Below are the code and all the weights of a small trained network. Each question names an input and a target symbol and asks about switching units off, where a switched-off unit gives its printed mean instead of its output.

import numpy as np


def w(rows, s, z=0):
    codes = np.array(rows[::2]) - 128.0
    scale = np.full(codes.shape[1], s)
    scale[-1] = z or s
    return codes * scale


def norm(h):
    return h / np.sqrt((h * h).mean(-1, keepdims=True) + 1e-5)


def f(y):
    return np.maximum(y, 0)


def softmax(a):
    e = np.exp(a - a.max(-1, keepdims=True))
    return e / e.sum(-1, keepdims=True)


def log_softmax(a):
    a = a - a.max(-1, keepdims=True)
    return a - np.log(np.exp(a).sum(-1, keepdims=True))


def net(x, mask):
    ids = ['βγηθξσψ'.index(c) for c in x.split()]
    T = len(ids)
    res = E[ids] + P[:T]
    u = 0
    for l in range(3):
        q, k, v = (norm(res) @ M[l].T for M in (Q, K, V))
        z = softmax(np.where(np.tri(T) > 0, q @ k.T / 2**0.5, -1e9)) @ v
        res = res + np.where(mask[u], z, O[l][:, -1]) @ O[l][:, :-1]
        u += 1
        y = f(norm(res) @ A[l][:, :-1].T + A[l][:, -1])
        res = res + np.where(mask[u : u + 8], y, B[l][:, -1]) @ B[l][:, :-1]
        u += 8
    return log_softmax(norm(res)[-1] @ U[:, :-1].T + U[:, -1])


Q, K, V, O, A, B = {}, {}, {}, {}, {}, {}
E = w([
[81,93,20,217,160,148,117,209,190],'β',
[185,78,198,249,126,97,79,131,227],'γ',
[213,148,179,176,181,140,87,223,154],'η',
[61,142,165,166,178,64,81,158,142],'θ',
[138,142,70,100,189,53,140,162,125],'ξ',
[155,144,105,150,57,112,136,111,3],'σ',
[109,101,64,26,168,82,45,94,108],'ψ',
],0.0054)
P = w([
[194,113,73,216,129,64,99,60,145],'0',
[110,4,127,153,91,30,150,157,104],'1',
[195,151,135,191,140,91,55,91,110],'2',
[108,52,84,89,78,42,134,160,123],'3',
[152,151,147,195,166,128,76,117,81],'4',
[90,86,70,76,105,74,162,150,124],'5',
[150,187,124,165,192,138,99,108,86],'6',
[101,143,64,63,96,96,149,132,145],'7',
[141,216,112,146,189,172,95,111,99],'8',
[87,161,94,35,108,115,161,136,128],'9',
[105,211,125,151,200,207,120,120,87],'10',
[78,209,88,6,99,145,149,116,135],'11',
[97,219,136,173,231,167,148,99,107],'12',
],0.0046)
Q[0] = w([
[116,69,137,5,73,77,160,48,68],'L0H1',
[94,196,67,182,254,212,103,162,112],'L0H1',
],0.0044)
K[0] = w([
[193,34,124,196,95,126,113,75,137],'L0H1',
[71,254,97,75,177,207,152,134,98],'L0H1',
],0.0047)
V[0] = w([
[163,158,88,144,116,166,238,216,105],'L0H1',
[81,54,175,216,95,188,124,113,254],'L0H1',
],0.0037)
O[0] = w([
[149,252,85,111,39,119,174,182,93,193],'L0H1',
[99,140,145,158,149,191,228,76,164,9],'L0H1',
],0.0042,0.0012)
A[0] = w([
[254,117,87,76,82,38,169,100,60,209],'L0N1',
[92,123,116,110,91,54,135,181,123,176],'L0N2',
[35,111,85,119,112,164,156,36,44,215],'L0N3',
[87,67,84,146,136,175,224,139,116,61],'L0N4',
[171,68,92,116,152,126,142,204,191,135],'L0N5',
[124,43,106,112,165,192,64,154,207,249],'L0N6',
[125,121,199,128,212,173,123,131,137,11],'L0N7',
[94,95,153,178,95,136,40,152,100,52],'L0N8',
],0.0037,0.002)
B[0] = w([
[77,98,230,238,116,99,59,88,122,228],'L0N1',
[89,179,115,157,208,87,232,206,158,227],'L0N2',
[119,186,93,114,57,104,85,179,13,172],'L0N3',
[79,62,154,111,126,75,39,125,179,172],'L0N4',
[156,153,147,40,198,143,111,56,124,236],'L0N5',
[137,196,181,56,159,65,127,58,50,252],'L0N6',
[88,109,132,102,77,233,28,104,147,137],'L0N7',
[181,188,71,117,137,3,92,220,159,155],'L0N8',
],0.0032,0.0036)
Q[1] = w([
[37,211,139,141,230,25,76,184,50],'L1H1',
[98,222,66,238,220,41,49,253,59],'L1H1',
],0.0045)
K[1] = w([
[141,209,95,82,95,226,132,187,59],'L1H1',
[79,254,117,45,118,183,120,148,58],'L1H1',
],0.0045)
V[1] = w([
[177,133,232,115,124,163,161,150,128],'L1H1',
[149,134,134,77,252,52,151,225,254],'L1H1',
],0.0038)
O[1] = w([
[163,253,151,141,206,164,161,111,109,5],'L1H1',
[176,68,171,88,198,178,208,182,129,253],'L1H1',
],0.0053,0.0038)
A[1] = w([
[109,69,143,83,102,88,146,56,132,121],'L1N1',
[40,62,94,88,60,144,174,171,189,7],'L1N2',
[118,84,134,101,94,83,208,145,193,9],'L1N3',
[115,123,105,87,213,115,105,56,115,184],'L1N4',
[177,183,142,213,165,254,132,103,143,207],'L1N5',
[127,85,125,40,101,151,17,129,85,31],'L1N6',
[108,70,169,94,182,186,167,121,145,32],'L1N7',
[160,106,76,140,136,141,109,165,128,148],'L1N8',
],0.005,0.0019)
B[1] = w([
[82,181,169,151,92,202,186,215,160,180],'L1N1',
[110,5,33,4,153,9,117,111,172,243],'L1N2',
[66,82,90,98,68,179,48,100,136,212],'L1N3',
[130,150,194,197,113,242,68,111,127,243],'L1N4',
[35,45,61,189,71,165,180,134,93,178],'L1N5',
[221,93,95,163,201,129,195,38,86,170],'L1N6',
[104,165,145,83,34,149,47,85,132,180],'L1N7',
[171,150,148,143,129,92,193,105,99,251],'L1N8',
],0.0042,0.003)
Q[2] = w([
[36,74,131,29,134,112,186,128,91],'L2H1',
[94,207,135,185,253,82,67,176,34],'L2H1',
],0.0043)
K[2] = w([
[115,98,57,179,138,188,208,253,231],'L2H1',
[137,203,23,63,169,216,85,101,31],'L2H1',
],0.0041)
V[2] = w([
[65,231,52,49,233,176,131,55,187],'L2H1',
[78,171,106,252,149,114,56,220,246],'L2H1',
],0.0036)
O[2] = w([
[197,51,140,166,170,61,77,177,253,3],'L2H1',
[144,124,96,25,87,141,211,200,247,228],'L2H1',
],0.0052,0.0031)
A[2] = w([
[105,118,170,129,208,197,122,99,197,67],'L2N1',
[194,131,95,135,254,97,181,185,180,120],'L2N2',
[136,185,187,53,152,114,196,98,79,3],'L2N3',
[147,171,46,122,111,120,109,188,84,101],'L2N4',
[60,199,153,101,157,96,167,81,95,53],'L2N5',
[233,135,154,54,174,162,181,102,66,103],'L2N6',
[157,144,202,77,193,70,186,186,95,45],'L2N7',
[30,182,160,95,98,212,77,123,142,130],'L2N8',
],0.0043,0.0028)
B[2] = w([
[115,120,158,78,64,193,59,107,139,148],'L2N1',
[124,165,213,72,138,97,109,76,158,253],'L2N2',
[212,151,210,165,206,68,109,191,233,152],'L2N3',
[148,114,192,192,57,64,135,61,107,213],'L2N4',
[178,255,188,225,73,92,138,174,160,153],'L2N5',
[98,151,90,106,128,65,90,158,210,191],'L2N6',
[208,191,142,151,189,127,188,102,198,205],'L2N7',
[162,192,157,88,33,151,43,113,114,167],'L2N8',
],0.0047,0.0033)
U = w([
[79,36,19,35,146,75,113,103,184,212],'β',
[83,144,216,51,50,248,31,95,181,81],'γ',
[211,232,213,110,191,58,141,127,219,80],'η',
[70,96,159,167,117,153,173,32,167,2],'θ',
[91,143,94,182,186,222,226,190,63,123],'ξ',
[76,230,75,185,3,54,71,111,58,159],'σ',
[180,68,94,165,230,109,3,28,48,186],'ψ',
],0.0051,0.0025)

Each question gives the input, a string of symbols that net reads in full, and the target symbol t.
The units are the heads (2 rows each of Q, K, V and O) and the neurons (one row each of A and B). Each row of codes is followed by its name. A weight is (code - 128) times the scale printed after its matrix; where a second scale follows, it is the last column's (O, A, B and U).
mask holds one flag per unit, layer by layer, with each layer's heads first. A switched-off unit (its flag False) gives its mean, the last column of its rows in O or B, instead of its output. The means were averaged over made-up inputs and are rounded, as every weight is.
A unit's drop is (log p(t) with every unit on - log p(t) with that unit switched off) / (log p(t) with every unit on - log p(t) with every unit switched off).
The circuit of an input: a set's keep is (log p(t) with only the set's units on - log p(t) with every unit switched off) / (log p(t) with every unit on - log p(t) with every unit switched off). Starting from the 12 units with the biggest drops (on a tie, the unit counted first), units are removed one at a time, each time the one whose removal leaves the highest keep (on an exact tie, the one counted first), for as long as the keep stays at least 0.8.
units of the circuit, in order: the units of the circuit, biggest drop first
unit that matters most: the unit with the biggest drop
top k neurons: the k neurons with the biggest drops, biggest first
top k neurons in layer l: the k neurons of layer l with the biggest drops, biggest first
input η σ γ, target σ: units of the circuit, in order -> L2H1, L1N5, L1H1
input ξ β σ β γ, target σ: units of the circuit, in order -> L2H1, L1H1
input ξ β ψ η ξ γ ψ ξ, target γ: top 3 neurons -> L1N4, L1N3, L0N1
input ξ ψ β β σ β β β γ β ξ θ, target β: top 3 neurons -> L0N6, L1N2, L0N5
input β ξ ψ β θ, target ψ: unit that matters most -> L0H1
input σ ψ γ β ξ θ β β σ ψ, target σ: top 2 neurons in layer 2 -> L2N5, L2N2
input η σ ξ σ β θ ξ β ψ β β, target ψ: top 3 neurons in layer 0 -> L0N2, L0N6, L0N4
input η ξ β β β θ η, target γ: units of the circuit, in order -> L0N7, L0H1, L2N1
input β η θ, target γ: units of the circuit, in order -> L0H1, L1N4, L2N1, L2H1
input ξ ξ η θ, target η: units of the circuit, in order -> L1H1, L2N7
input ψ β β η θ ψ β ξ β σ η, target σ: units of the circuit, in order -> L1H1, L1N5
input β ξ η η β η σ η σ η ξ ψ, target η: top 2 neurons -> L1N6, L2N3
input σ ξ ξ β β σ β η σ β θ γ η, target γ: units of the circuit, in order -> L0N7, L2N1
input β β γ, target θ: units of the circuit, in order -> L0H1, L1N5
input β ξ η β σ η η ψ, target η: top 3 neurons in layer 2 -> L2N5, L2N3, L2N6
input β θ β σ ξ γ β β η θ, target η: units of the circuit, in order -> L1H1, L2N3
input η β β β η β γ ξ, target γ: unit that matters most -> L1N3
input γ β β β η η γ, target ξ: units of the circuit, in order -> L1N5, L0H1, L1H1
input β β γ η η β β β β η ψ ξ ξ, target ψ: top 3 neurons -> L0N3, L1N6, L0N1
input η θ β β ξ γ β β σ θ, target σ: units of the circuit, in order -> L1H1
input β ξ ψ β β γ β σ ξ β β β β, target β: top 3 neurons -> L0N1, L0N8, L2N7
input β η ξ β η σ ξ β ξ η β β ψ, target ψ: top 2 neurons -> L1N6, L1N4
input β θ β, target γ: top 2 neurons in layer 1 -> L1N2, L1N4
input ξ β β σ β β β ξ β β η ξ, target η: top 2 neurons -> L0N2, L0N1
